The symbols move the units like this.
at | ~ % * § + $
zh | dr hr lz nb rm fz
ft | bf rc nh tm md cr
ql | mh tc pq gn rt dq
mg | ld lp jd dr lg gg
jd | mg hz sd zh cm hh
fz | hm rg lp ds tb pj
tc | cm qz hp rh tm bb
gl | ch ds dr rn ct qp
zs | tm qt sl cq jp ls
gg | hq jp hh hm sq zj
jc | nt sz hq hz hs ll
dl | tb pg pr nt mp ns
gn | gt rh nm rc ph lg
mz | pq fb hd cp ds gb
cm | lg pr tc rm lb hf
lz | zh rt ch nj rh lp
rc | ls sd gh bd ql lc
hh | gg lj nt fz hf md
bf | lm ls ft lb zj cp
ph | dh gb zr ql qp zn
pm | rh gg ct nl cq pr
gt | cr rm gn ls dh fb
rp | lj cr sz lm cf pq
bq | mp zh bd hs gt ld
fb | hp tb lg ct sl tl
zc | cq hf dq fb rg bd
rf | qz dn tb gg qt nb
gr | gh ld rq sr mz rh
bb | hf cf hs dl rq ch
rt | hr tm qb ph hq lm
rh | rm hq pm sd gb dl
sz | rp gt pj bf nb mz
ll | dn mz pg lj gl ph
pb | dq hs gb cm bf sr
pg | ll hd zj rp dr zr
pq | ql hp mz nm qb pb
mp | sr dr bq bb cr nl
sl | zs sr zn zc lj rc
sq | tl ns hf rf gh zh
gb | pb tl cq tc ft mp
zr | ph cq pn pq hm lb
ns | nj zr rn dn nl hr
bd | bq lz qt tl gn mg
dr | gl jq zh cf lc hm
jp | pj nm lj nh ns mh
sr | qt gl mp hf cp sd
lg | fb dl cm lc zn sq
ds | qb sl jq pn hh ft
lb | zn bq tm pb sz gr
pj | sz gn jp ft nj hd
dq | zc bb pb lg lm qt
rn | ns pn cf ll ld rt
mh | hd cm ql gt hr zc
hf | sq rn bb tb gr lz
tb | rf ll dl hh sr nj
hs | bb nb tl pr ls gl
qt | bd ch sr sq nm jd
lm | rg rq bf zn pg nm
zj | pg mh md sz zh pn
nm | gn pm cp gh zr cm
nt | hh rp jc lp bb dn
ct | pm hh lc ld zc qz
hq | jc pj gg qp tl pg
md | zj ql dn pj lz cj
lp | fz lm hz jq dl jp
lj | jp cp rp rg rn ql
qp | hz ft hm rt qz rp
jq | ds zn hr cj nt nh
rg | nh gr lm sl ll gn
dn | md pq ll jp ch dh
rm | lc jc rh jd pb tb
ch | lz qb gl ns pm hz
ld | nl fz mg gl fb hq
sd | jd qp nl lz tc nt
cq | gb sq zc hp nh bq
nl | sd hm ld ch hp jc
pr | dl zj qz jc bq rn
hz | lp bf qp hr pr lj
zn | sl mp lb dq rp gh
cr | cp lc gt rq cj hp
pn | zr zc cj mz fz tm
qb | rt zs ds zr gg bf
lc | ct nt rm mg dq rf
nh | ft gh rg zs dn gt
nb | cf dh nj zj jd ds
qz | pr md rf hq bd cf
cp | nm ct cr gr pn tc
tm | lb bd zs gb pj rq
gh | rc nl gr qt pq rm
dh | cj pb ph mh hz sl
tl | hs nj sq qz rc dr
rq | gr mg ls mp hd pm
hd | mz lg mh cr jq cq
ls | rq jd rc bq mh ct
cf | rn cj nb pg mg qb
hm | qp nh fz qb rf sz
cj | pn dq dh hd lp zs
nj | nb ph ns md sd jq
hr | jq lb rt dh jc rg
hp | tc rf fb pm zs hs

In the rows, 24 means zero.

The rows follow the links: the fewer symbols apart two units are, the more alike their rows tend to be.

Each row, then its unit:
(26, 25, 24, 24, 28, 24, 27, 17, 28, 24, 12, 29, 28, 18, 37, 31, 25, 26, 24, 26, 23, 15, 23, 23, 26, 39, 25, 26, 31, 30, 16, 29, 12, 25, 22, 16, 26, 17, 21, 20, 22, 31, 22, 17, 22, 17, 21, 28, 13, 30, 25, 24, 18, 17, 33, 27, 19, 30, 15, 25, 26, 11): hh
(17, 32, 28, 23, 26, 13, 34, 23, 18, 30, 26, 28, 27, 26, 20, 22, 27, 23, 34, 27, 29, 38, 21, 24, 25, 34, 18, 32, 18, 33, 30, 23, 24, 13, 23, 29, 18, 29, 19, 24, 30, 22, 28, 14, 28, 35, 24, 19, 28, 18, 19, 25, 31, 26, 18, 13, 33, 17, 34, 23, 26, 26): lb
(19, 26, 23, 24, 19, 34, 26, 32, 18, 28, 23, 17, 22, 31, 14, 18, 21, 13, 19, 15, 28, 33, 25, 24, 23, 19, 32, 18, 20, 19, 27, 33, 38, 30, 20, 37, 27, 18, 18, 21, 27, 20, 27, 34, 17, 21, 19, 22, 19, 19, 32, 20, 29, 31, 24, 26, 27, 17, 29, 14, 28, 25): bf
(29, 32, 9, 13, 22, 13, 29, 22, 28, 15, 38, 22, 23, 26, 14, 20, 24, 34, 26, 19, 23, 29, 17, 25, 27, 26, 27, 19, 15, 27, 28, 17, 24, 33, 22, 25, 23, 29, 29, 30, 15, 17, 32, 27, 22, 18, 26, 35, 30, 16, 15, 29, 27, 22, 20, 22, 22, 25, 20, 28, 20, 30): dl
(28, 32, 22, 14, 26, 18, 31, 18, 27, 20, 23, 28, 22, 31, 20, 30, 22, 27, 35, 17, 24, 33, 19, 31, 28, 35, 35, 23, 17, 19, 24, 28, 13, 30, 13, 26, 27, 20, 14, 21, 17, 25, 37, 22, 24, 14, 25, 32, 16, 20, 26, 22, 36, 19, 26, 17, 31, 24, 16, 18, 25, 22): hd
(29, 18, 22, 30, 24, 25, 22, 25, 27, 20, 30, 20, 27, 16, 35, 25, 24, 31, 17, 25, 22, 9, 28, 24, 23, 24, 12, 23, 32, 33, 21, 17, 34, 20, 31, 16, 22, 25, 37, 28, 25, 25, 17, 24, 25, 28, 27, 24, 31, 27, 18, 28, 10, 24, 25, 26, 12, 34, 23, 37, 19, 26): nm
(20, 22, 29, 18, 21, 18, 33, 30, 20, 24, 22, 24, 24, 33, 18, 17, 28, 18, 29, 16, 29, 33, 24, 28, 20, 27, 25, 27, 19, 34, 23, 30, 42, 26, 18, 39, 24, 20, 22, 23, 24, 27, 26, 24, 34, 27, 16, 18, 18, 18, 21, 20, 30, 26, 21, 17, 33, 14, 29, 16, 26, 21): zh
(15, 28, 34, 30, 23, 26, 35, 16, 18, 31, 19, 25, 21, 29, 29, 27, 25, 12, 28, 22, 25, 31, 26, 27, 21, 39, 24, 23, 26, 32, 26, 31, 28, 20, 20, 26, 25, 14, 15, 18, 30, 30, 22, 18, 19, 23, 14, 16, 11, 24, 29, 18, 28, 27, 27, 17, 28, 20, 25, 14, 28, 15): jc
(36, 18, 19, 17, 25, 29, 17, 30, 31, 10, 30, 21, 22, 31, 30, 23, 25, 35, 28, 20, 17, 11, 24, 34, 26, 17, 25, 26, 25, 21, 15, 28, 28, 34, 19, 27, 26, 23, 31, 27, 13, 28, 39, 34, 36, 21, 31, 26, 26, 28, 27, 23, 20, 22, 20, 26, 29, 31, 19, 25, 19, 23): dn
(21, 28, 10, 20, 17, 25, 23, 26, 23, 29, 28, 21, 25, 19, 7, 19, 22, 27, 16, 18, 30, 34, 20, 13, 23, 19, 28, 16, 19, 22, 27, 22, 25, 29, 29, 28, 20, 24, 26, 26, 23, 17, 21, 27, 8, 16, 24, 36, 29, 16, 20, 33, 25, 32, 25, 32, 15, 21, 21, 26, 27, 31): lp
(28, 27, 19, 10, 18, 15, 27, 26, 28, 17, 26, 21, 17, 33, 14, 20, 23, 30, 27, 14, 20, 30, 20, 31, 28, 30, 36, 23, 18, 26, 22, 29, 26, 37, 15, 32, 25, 21, 20, 26, 13, 23, 36, 29, 27, 15, 23, 32, 17, 19, 22, 24, 30, 23, 27, 22, 25, 23, 15, 22, 23, 25): pg
(28, 24, 18, 18, 29, 35, 17, 23, 30, 28, 12, 31, 25, 20, 28, 31, 22, 29, 21, 22, 25, 25, 22, 20, 24, 20, 37, 25, 26, 11, 18, 33, 7, 29, 19, 24, 23, 22, 20, 19, 22, 23, 26, 20, 16, 8, 24, 31, 21, 29, 32, 24, 24, 22, 28, 38, 21, 27, 19, 24, 32, 18): gr
(24, 20, 31, 34, 31, 33, 22, 20, 26, 24, 18, 33, 25, 21, 44, 31, 23, 26, 26, 31, 20, 14, 28, 23, 23, 31, 20, 26, 37, 30, 15, 30, 18, 21, 26, 20, 24, 19, 25, 19, 30, 32, 21, 19, 30, 23, 24, 15, 20, 35, 30, 22, 15, 18, 25, 23, 20, 33, 21, 25, 23, 13): gg
(18, 25, 20, 27, 16, 10, 36, 21, 25, 26, 28, 19, 28, 16, 19, 23, 24, 23, 20, 23, 26, 27, 19, 20, 23, 37, 17, 20, 24, 43, 30, 19, 32, 27, 30, 17, 20, 25, 26, 24, 26, 24, 17, 20, 17, 24, 14, 30, 23, 20, 11, 29, 19, 27, 32, 24, 9, 25, 21, 32, 22, 22): cr
(25, 38, 24, 21, 28, 25, 27, 17, 18, 24, 41, 26, 25, 28, 18, 28, 24, 23, 34, 22, 24, 41, 19, 28, 28, 30, 22, 20, 16, 21, 36, 19, 19, 20, 23, 27, 21, 29, 23, 25, 24, 20, 35, 21, 21, 27, 30, 22, 32, 16, 27, 23, 36, 23, 14, 7, 32, 17, 31, 15, 22, 31): cm
(22, 21, 26, 28, 12, 14, 26, 28, 24, 32, 18, 19, 16, 28, 11, 18, 24, 15, 18, 22, 24, 22, 27, 23, 21, 20, 32, 22, 24, 24, 28, 26, 29, 37, 24, 24, 35, 16, 19, 29, 21, 24, 16, 32, 21, 19, 16, 33, 11, 24, 23, 25, 32, 31, 35, 35, 21, 22, 19, 26, 30, 23): dq
(29, 34, 26, 26, 34, 35, 22, 20, 23, 18, 41, 27, 25, 29, 29, 28, 22, 30, 35, 27, 22, 31, 24, 30, 28, 22, 16, 24, 19, 19, 27, 20, 24, 18, 22, 26, 24, 35, 27, 27, 26, 21, 39, 24, 28, 32, 34, 17, 35, 23, 28, 22, 25, 22, 12, 9, 35, 26, 34, 19, 21, 31): tc
(29, 23, 29, 28, 24, 24, 20, 18, 28, 31, 11, 29, 22, 21, 29, 29, 20, 21, 20, 31, 22, 15, 31, 22, 22, 21, 31, 28, 31, 16, 23, 24, 5, 31, 23, 15, 32, 22, 19, 24, 24, 27, 17, 21, 20, 16, 22, 32, 12, 30, 29, 21, 27, 24, 35, 38, 26, 24, 12, 26, 29, 18): hf
(29, 21, 12, 23, 24, 39, 15, 32, 28, 20, 28, 21, 27, 17, 28, 25, 23, 34, 14, 24, 23, 21, 23, 20, 27, 10, 21, 21, 26, 18, 21, 23, 25, 26, 31, 23, 21, 30, 35, 28, 23, 20, 23, 34, 22, 22, 31, 27, 37, 25, 26, 31, 15, 25, 16, 36, 12, 30, 29, 30, 22, 31): hm
(22, 20, 31, 41, 20, 27, 20, 30, 19, 26, 30, 17, 21, 25, 20, 21, 23, 17, 19, 30, 18, 18, 31, 25, 22, 11, 14, 21, 28, 24, 32, 14, 38, 22, 33, 18, 30, 29, 31, 31, 29, 20, 20, 31, 26, 35, 25, 22, 29, 26, 24, 28, 23, 31, 23, 24, 22, 21, 30, 28, 21, 34): ph
(22, 24, 23, 11, 18, 6, 34, 29, 29, 22, 15, 25, 26, 27, 16, 19, 29, 28, 26, 16, 30, 30, 21, 28, 24, 32, 31, 30, 18, 37, 21, 31, 32, 28, 18, 35, 22, 22, 15, 21, 15, 26, 25, 24, 33, 23, 16, 28, 15, 18, 12, 25, 29, 21, 26, 24, 29, 18, 23, 24, 25, 20): dr
(25, 17, 34, 39, 18, 29, 18, 31, 19, 29, 24, 20, 15, 29, 23, 19, 25, 12, 21, 22, 20, 16, 28, 25, 21, 13, 24, 21, 30, 19, 27, 24, 40, 32, 24, 25, 34, 20, 23, 26, 30, 25, 19, 36, 28, 31, 21, 18, 20, 29, 30, 23, 28, 32, 29, 28, 29, 20, 28, 19, 25, 24): gb
(36, 28, 19, 20, 35, 33, 16, 22, 31, 12, 36, 27, 26, 22, 35, 32, 23, 37, 29, 29, 19, 22, 25, 27, 28, 22, 20, 25, 22, 15, 24, 21, 13, 20, 26, 19, 21, 34, 32, 23, 19, 26, 34, 19, 27, 25, 38, 26, 38, 27, 26, 24, 21, 18, 14, 19, 28, 30, 23, 31, 18, 28): hp
(28, 26, 32, 23, 28, 39, 23, 20, 23, 18, 28, 27, 22, 35, 31, 29, 23, 24, 33, 19, 21, 28, 24, 34, 27, 22, 25, 24, 24, 17, 18, 28, 26, 26, 16, 32, 30, 22, 21, 20, 23, 28, 40, 24, 31, 24, 30, 15, 22, 26, 37, 18, 30, 22, 18, 13, 40, 23, 28, 17, 26, 22): ql
(14, 34, 24, 27, 23, 37, 23, 22, 15, 32, 29, 23, 25, 24, 17, 22, 20, 16, 26, 24, 31, 42, 26, 18, 25, 22, 22, 16, 17, 17, 33, 23, 20, 15, 26, 26, 20, 21, 18, 21, 32, 18, 23, 19, 13, 26, 23, 23, 32, 17, 30, 22, 29, 32, 18, 22, 25, 18, 32, 15, 28, 31): jd

Each walk starts at a row. The symbols on each line, taken left to right, move it on to the next unit.
Answer with the unit's row; about right is enough.
new walk
(26, 25, 21, 26, 31, 42, 14, 24, 24, 24, 27, 28, 29, 14, 28, 29, 20, 30, 22, 33, 25, 22, 26, 17, 24, 14, 19, 23, 25, 10, 19, 22, 11, 16, 29, 21, 19, 30, 33, 23, 29, 20, 23, 20, 18, 21, 34, 24, 40, 31, 34, 24, 17, 25, 20, 30, 19, 29, 24, 25, 23, 29)
$ % ~ § * $
(26, 21, 17, 25, 26, 16, 27, 21, 29, 20, 24, 22, 31, 12, 28, 24, 28, 33, 16, 26, 22, 14, 23, 22, 25, 32, 18, 22, 30, 39, 20, 20, 22, 25, 32, 14, 20, 26, 30, 28, 22, 25, 16, 23, 20, 22, 23, 30, 26, 29, 12, 31, 14, 24, 29, 31, 9, 33, 18, 38, 17, 22)
$ ~ + § $ %
(29, 17, 18, 8, 24, 9, 27, 32, 35, 17, 12, 27, 26, 23, 27, 21, 31, 36, 21, 20, 26, 15, 21, 26, 22, 28, 30, 33, 22, 36, 14, 30, 25, 28, 20, 26, 19, 27, 26, 25, 14, 30, 22, 24, 35, 23, 25, 30, 21, 24, 13, 28, 18, 14, 25, 30, 26, 27, 17, 33, 21, 21)
new walk
(17, 23, 30, 37, 15, 20, 27, 28, 18, 33, 29, 14, 20, 26, 11, 17, 22, 16, 21, 26, 21, 28, 27, 20, 21, 18, 19, 21, 21, 24, 38, 14, 38, 26, 31, 20, 28, 27, 24, 30, 29, 19, 19, 31, 17, 30, 18, 23, 25, 21, 21, 27, 29, 32, 28, 25, 23, 17, 29, 23, 25, 30)
$ ~ §
(31, 13, 28, 34, 21, 27, 17, 33, 28, 24, 19, 20, 19, 26, 30, 22, 25, 21, 16, 25, 17, 5, 29, 26, 22, 11, 26, 27, 34, 18, 21, 25, 29, 32, 28, 19, 35, 21, 27, 29, 21, 25, 20, 36, 30, 22, 23, 26, 20, 32, 27, 23, 18, 27, 31, 36, 23, 25, 21, 28, 26, 24)
§ § § * %
(25, 20, 7, 18, 25, 27, 16, 27, 29, 24, 24, 19, 27, 13, 17, 23, 23, 34, 13, 24, 25, 22, 22, 17, 28, 15, 29, 21, 23, 22, 20, 21, 19, 30, 30, 21, 22, 27, 28, 27, 23, 20, 18, 24, 18, 14, 30, 35, 33, 24, 20, 30, 18, 28, 23, 38, 12, 29, 20, 31, 21, 31)
new walk
(29, 19, 22, 18, 26, 33, 21, 31, 23, 11, 34, 23, 14, 40, 26, 18, 22, 25, 29, 17, 20, 23, 25, 35, 24, 17, 24, 25, 25, 19, 19, 28, 40, 29, 13, 36, 30, 21, 26, 26, 21, 27, 40, 33, 35, 24, 26, 21, 25, 24, 28, 19, 26, 26, 18, 19, 34, 24, 26, 17, 21, 27)
$ ~ §
(34, 27, 19, 11, 31, 22, 22, 20, 33, 18, 24, 31, 22, 25, 28, 30, 24, 37, 31, 23, 20, 25, 21, 33, 29, 25, 32, 26, 23, 18, 17, 31, 6, 30, 15, 23, 27, 25, 25, 23, 12, 27, 35, 25, 28, 15, 28, 30, 24, 28, 27, 22, 26, 16, 24, 26, 30, 30, 12, 26, 24, 20)
~ * + % $ %
(23, 32, 25, 34, 29, 47, 17, 26, 16, 29, 31, 27, 27, 22, 28, 26, 21, 20, 25, 29, 28, 34, 26, 18, 26, 13, 20, 18, 25, 14, 28, 19, 23, 15, 28, 29, 19, 28, 25, 22, 34, 18, 26, 23, 19, 28, 31, 18, 35, 24, 38, 27, 23, 28, 18, 22, 24, 19, 36, 17, 28, 33)
new walk
(32, 31, 15, 16, 33, 21, 22, 20, 32, 17, 29, 32, 27, 19, 26, 31, 21, 39, 29, 28, 22, 23, 21, 24, 32, 25, 26, 24, 21, 20, 23, 18, 7, 25, 24, 18, 20, 35, 27, 26, 18, 23, 31, 19, 23, 19, 34, 34, 31, 26, 24, 27, 25, 16, 18, 24, 25, 33, 20, 31, 19, 28)
§ * + + ~ ~
(30, 15, 19, 25, 23, 44, 13, 33, 28, 19, 19, 23, 25, 22, 27, 24, 24, 27, 16, 19, 24, 12, 25, 24, 26, 8, 32, 22, 30, 13, 13, 32, 28, 30, 22, 31, 27, 22, 26, 22, 23, 25, 28, 33, 26, 18, 25, 22, 24, 31, 30, 20, 17, 29, 23, 38, 23, 29, 22, 23, 26, 25)
* + * $
(29, 20, 22, 36, 24, 27, 14, 28, 25, 23, 28, 18, 21, 22, 24, 25, 25, 25, 16, 33, 21, 8, 28, 20, 23, 10, 17, 26, 29, 20, 27, 15, 26, 26, 33, 13, 30, 28, 36, 36, 23, 22, 16, 32, 28, 29, 27, 25, 30, 31, 22, 33, 16, 28, 25, 33, 19, 28, 22, 38, 21, 32)
new walk
(30, 19, 19, 30, 21, 16, 20, 25, 31, 24, 22, 19, 25, 15, 19, 25, 23, 29, 14, 30, 21, 14, 24, 16, 23, 18, 24, 25, 28, 23, 26, 14, 19, 29, 30, 8, 27, 28, 33, 34, 22, 20, 14, 31, 18, 22, 28, 34, 26, 28, 16, 33, 19, 29, 29, 34, 12, 28, 17, 37, 22, 31)
% ~ ~ % $ +
(19, 22, 22, 19, 16, 13, 33, 20, 26, 25, 15, 20, 24, 24, 22, 20, 26, 19, 20, 18, 26, 23, 21, 22, 23, 38, 29, 22, 29, 38, 23, 27, 32, 30, 21, 26, 27, 13, 21, 22, 23, 26, 20, 26, 19, 16, 12, 30, 11, 25, 18, 25, 25, 25, 35, 27, 16, 23, 18, 25, 26, 17)
+ § % §
(18, 27, 29, 25, 23, 17, 35, 15, 25, 33, 16, 26, 24, 22, 24, 27, 24, 18, 24, 24, 26, 29, 21, 23, 23, 44, 28, 22, 28, 34, 23, 31, 15, 24, 22, 23, 24, 12, 11, 20, 26, 29, 19, 14, 17, 18, 16, 27, 8, 23, 25, 21, 26, 23, 35, 21, 20, 20, 17, 19, 27, 14)
new walk
(26, 18, 18, 21, 24, 16, 26, 24, 36, 21, 16, 22, 26, 17, 35, 25, 29, 26, 21, 21, 23, 11, 24, 23, 24, 32, 28, 25, 33, 34, 13, 32, 26, 32, 24, 22, 22, 17, 26, 23, 21, 28, 22, 25, 25, 17, 16, 29, 15, 30, 18, 26, 14, 21, 38, 34, 11, 29, 13, 33, 20, 15)
% ~ $
(23, 26, 24, 17, 20, 23, 29, 25, 24, 18, 31, 17, 17, 37, 13, 19, 26, 23, 32, 15, 22, 34, 21, 32, 25, 25, 31, 19, 17, 24, 25, 29, 37, 35, 14, 35, 27, 18, 19, 24, 20, 24, 37, 34, 27, 21, 22, 21, 17, 18, 27, 21, 29, 25, 22, 17, 34, 19, 24, 17, 27, 24)
* + * $
(18, 27, 17, 25, 19, 33, 25, 29, 17, 31, 33, 16, 23, 23, 11, 16, 20, 18, 18, 17, 28, 36, 25, 17, 24, 19, 27, 17, 21, 23, 34, 22, 36, 26, 27, 31, 20, 22, 24, 24, 30, 17, 19, 26, 10, 25, 23, 25, 30, 18, 26, 26, 28, 34, 21, 26, 20, 16, 33, 21, 25, 33)
new walk
(21, 25, 28, 28, 23, 48, 20, 27, 19, 27, 23, 29, 23, 28, 29, 26, 23, 19, 27, 22, 24, 29, 29, 21, 22, 14, 30, 19, 27, 12, 21, 33, 23, 20, 22, 32, 24, 17, 21, 18, 33, 24, 29, 26, 25, 24, 25, 14, 25, 26, 40, 18, 27, 28, 23, 22, 32, 21, 31, 12, 32, 23)
+ $ % § ~
(34, 23, 8, 15, 26, 15, 22, 25, 35, 13, 33, 19, 25, 22, 21, 28, 24, 41, 22, 23, 20, 21, 21, 25, 28, 24, 26, 24, 20, 25, 21, 19, 21, 31, 23, 23, 24, 30, 34, 27, 16, 24, 29, 27, 24, 17, 32, 36, 32, 23, 17, 31, 22, 20, 20, 24, 15, 33, 20, 35, 19, 29)
* * + $
(25, 26, 15, 22, 29, 31, 19, 19, 27, 29, 23, 26, 32, 12, 26, 34, 22, 31, 20, 30, 27, 28, 25, 16, 24, 20, 27, 24, 23, 13, 22, 26, 1, 24, 29, 17, 17, 29, 26, 21, 27, 19, 19, 17, 12, 15, 31, 34, 32, 25, 28, 26, 22, 26, 26, 34, 15, 31, 19, 29, 25, 26)
